Here is a tiny trained network, its code and every weight. The questions are about switching its units off for an input and a target symbol, where a switched-off unit gives its printed mean instead of its output.

import numpy as np


def w(rows, s, z=0):
    codes = np.array(rows[::2]) - 128.0
    scale = np.full(codes.shape[1], s)
    scale[-1] = z or s
    return codes * scale


def f(y):
    return np.maximum(y, 0)


def softmax(a):
    e = np.exp(a - a.max(-1, keepdims=True))
    return e / e.sum(-1, keepdims=True)


def log_softmax(a):
    a = a - a.max(-1, keepdims=True)
    return a - np.log(np.exp(a).sum(-1, keepdims=True))


def net(x, mask):
    ids = ['ΔΘΛαεστψ'.index(c) for c in x.split()]
    T = len(ids)
    res = E[ids] + P[:T]
    r = res
    for j in range(3):
        rows = slice(2 * j, 2 * j + 2)
        q, k, v = (r @ M[0][rows].T for M in (Q, K, V))
        z = softmax(np.where(np.tri(T) > 0, q @ k.T / 2**0.5, -1e9)) @ v
        o = O[0][rows]
        res = res + np.where(mask[j], z, o[:, -1]) @ o[:, :-1]
    y = f(res @ A[0][:, :-1].T + A[0][:, -1])
    res = res + np.where(mask[3:15], y, B[0][:, -1]) @ B[0][:, :-1]
    return log_softmax(res[-1] @ U[:, :-1].T + U[:, -1])


Q, K, V, O, A, B = {}, {}, {}, {}, {}, {}
E = w([
[83,48,219,98],'Δ',
[207,58,68,132],'Θ',
[168,34,235,111],'Λ',
[148,124,68,217],'α',
[114,149,171,216],'ε',
[51,48,154,130],'σ',
[102,96,38,66],'τ',
[213,100,9,166],'ψ',
],0.016)
P = w([
[147,2,74,193],'0',
[94,94,178,99],'1',
[128,112,157,121],'2',
[129,118,156,114],'3',
[134,119,149,114],'4',
[139,122,144,123],'5',
[145,118,131,133],'6',
[148,114,121,139],'7',
[156,109,110,149],'8',
[158,104,87,184],'9',
[138,88,96,162],'10',
[134,92,106,157],'11',
],0.0099)
Q[0] = w([
[132,237,176,2],'H1',
[78,189,78,111],'H1',
[139,54,112,158],'H2',
[107,187,117,92],'H2',
[155,213,100,56],'H3',
[190,88,61,147],'H3',
],0.009)
K[0] = w([
[102,143,164,36],'H1',
[53,64,128,48],'H1',
[188,4,115,213],'H2',
[253,150,177,86],'H2',
[43,226,126,104],'H3',
[28,27,2,221],'H3',
],0.0077)
V[0] = w([
[241,133,94,115],'H1',
[128,69,56,83],'H1',
[153,89,160,62],'H2',
[170,91,118,246],'H2',
[209,138,152,91],'H3',
[88,179,119,142],'H3',
],0.011)
O[0] = w([
[109,119,162,63,167],'H1',
[170,152,83,40,160],'H1',
[115,2,101,123,138],'H2',
[194,152,134,149,249],'H2',
[163,89,184,115,136],'H3',
[130,135,37,85,54],'H3',
],0.0077,0.013)
A[0] = w([
[99,176,212,74,193],'N1',
[26,127,18,15,125],'N2',
[204,97,93,114,182],'N3',
[109,57,170,154,254],'N4',
[169,200,73,185,186],'N5',
[28,176,201,181,243],'N6',
[94,247,186,171,38],'N7',
[117,165,100,175,173],'N8',
[102,211,157,184,132],'N9',
[168,249,61,84,81],'N10',
[133,194,229,128,200],'N11',
[134,254,76,145,144],'N12',
],0.0082,0.0029)
B[0] = w([
[160,174,68,188,182],'N1',
[2,129,187,185,146],'N2',
[35,209,241,86,211],'N3',
[78,152,24,139,255],'N4',
[93,126,163,77,186],'N5',
[217,58,81,152,174],'N6',
[171,108,140,81,149],'N7',
[66,147,136,223,153],'N8',
[120,42,74,148,156],'N9',
[161,144,113,78,153],'N10',
[143,168,83,155,220],'N11',
[66,170,87,139,155],'N12',
],0.0059,0.0099)
U = w([
[206,164,57,39,168],'Δ',
[97,95,118,86,116],'Θ',
[221,140,2,171,32],'Λ',
[132,99,11,95,58],'α',
[146,75,69,122,175],'ε',
[157,121,228,117,2],'σ',
[186,228,68,109,184],'τ',
[72,205,115,168,205],'ψ',
],0.009,0.0047)

Each question gives the input, a string of symbols that net reads in full, and the target symbol t.
The units are the heads (2 rows each of Q, K, V and O) and the neurons (one row each of A and B). Each row of codes is followed by its name. A weight is (code - 128) times the scale printed after its matrix; where a second scale follows, it is the last column's (O, A, B and U).
mask holds one flag per unit, heads first, then neurons. A switched-off unit (its flag False) gives its mean, the last column of its rows in O or B, instead of its output. The means were averaged over made-up inputs and are rounded, as every weight is.
A unit's drop is (log p(t) with every unit on - log p(t) with that unit switched off) / (log p(t) with every unit on - log p(t) with every unit switched off).
The circuit of an input: a set's keep is (log p(t) with only the set's units on - log p(t) with every unit switched off) / (log p(t) with every unit on - log p(t) with every unit switched off). Starting from the 12 units with the biggest drops (on a tie, the unit counted first), units are removed one at a time, each time the one whose removal leaves the highest keep (on an exact tie, the one counted first), for as long as the keep stays at least 0.8.
units of the circuit, in order: the units of the circuit, biggest drop first
most important unit: the unit with the biggest drop
k most important neurons: the k neurons with the biggest drops, biggest first
which heads matter: for each layer, one digit per head in row order, 1 if its drop is at least 0.15 and else 0, layers parted by /
drop of u: that unit's drop, to one decimal
input Λ Δ Λ Δ, target ε: which heads matter -> 010
input Λ σ Λ Λ ε ε σ Δ Λ, target ε: 3 most important neurons -> N4, N3, N6
input Λ σ Θ ε σ Λ Λ, target ε: units of the circuit, in order -> H2, N4, H1
input α τ α Λ ε τ α σ Λ Θ, target τ: which heads matter -> 011
input Δ ψ Δ τ α Δ α α τ α α, target ψ: which heads matter -> 000
input Θ τ Λ Λ σ ε ε Λ ε α Λ ε, target Λ: which heads matter -> 000
input σ Λ τ Δ τ, target Θ: units of the circuit, in order -> H2, N2
input α Δ ε Θ Δ ψ ψ, target Δ: which heads matter -> 100
input Λ Λ σ, target ε: which heads matter -> 010
input ε α Λ ε Λ Θ τ, target ψ: which heads matter -> 001
input Λ Λ ε σ Λ Λ ε, target Λ: most important unit -> N6
input α τ Θ Λ α ε Λ Λ α Λ Λ ψ, target τ: which heads matter -> 010
input α α Λ α Λ Θ τ ψ, target Δ: 2 most important neurons -> N10, N5
input ε Δ ε ε Δ Λ Δ Λ Λ Θ ψ, target τ: most important unit -> N3
input σ Δ α α τ, target ψ: drop of H3 -> 0.4
input Λ τ Λ Δ Λ α Λ τ τ, target Θ: drop of N4 -> 0.1
input α α Λ, target τ: drop of H1 -> 0.0
input ψ σ Λ Λ Λ σ τ τ Λ, target Δ: drop of H1 -> 0.9
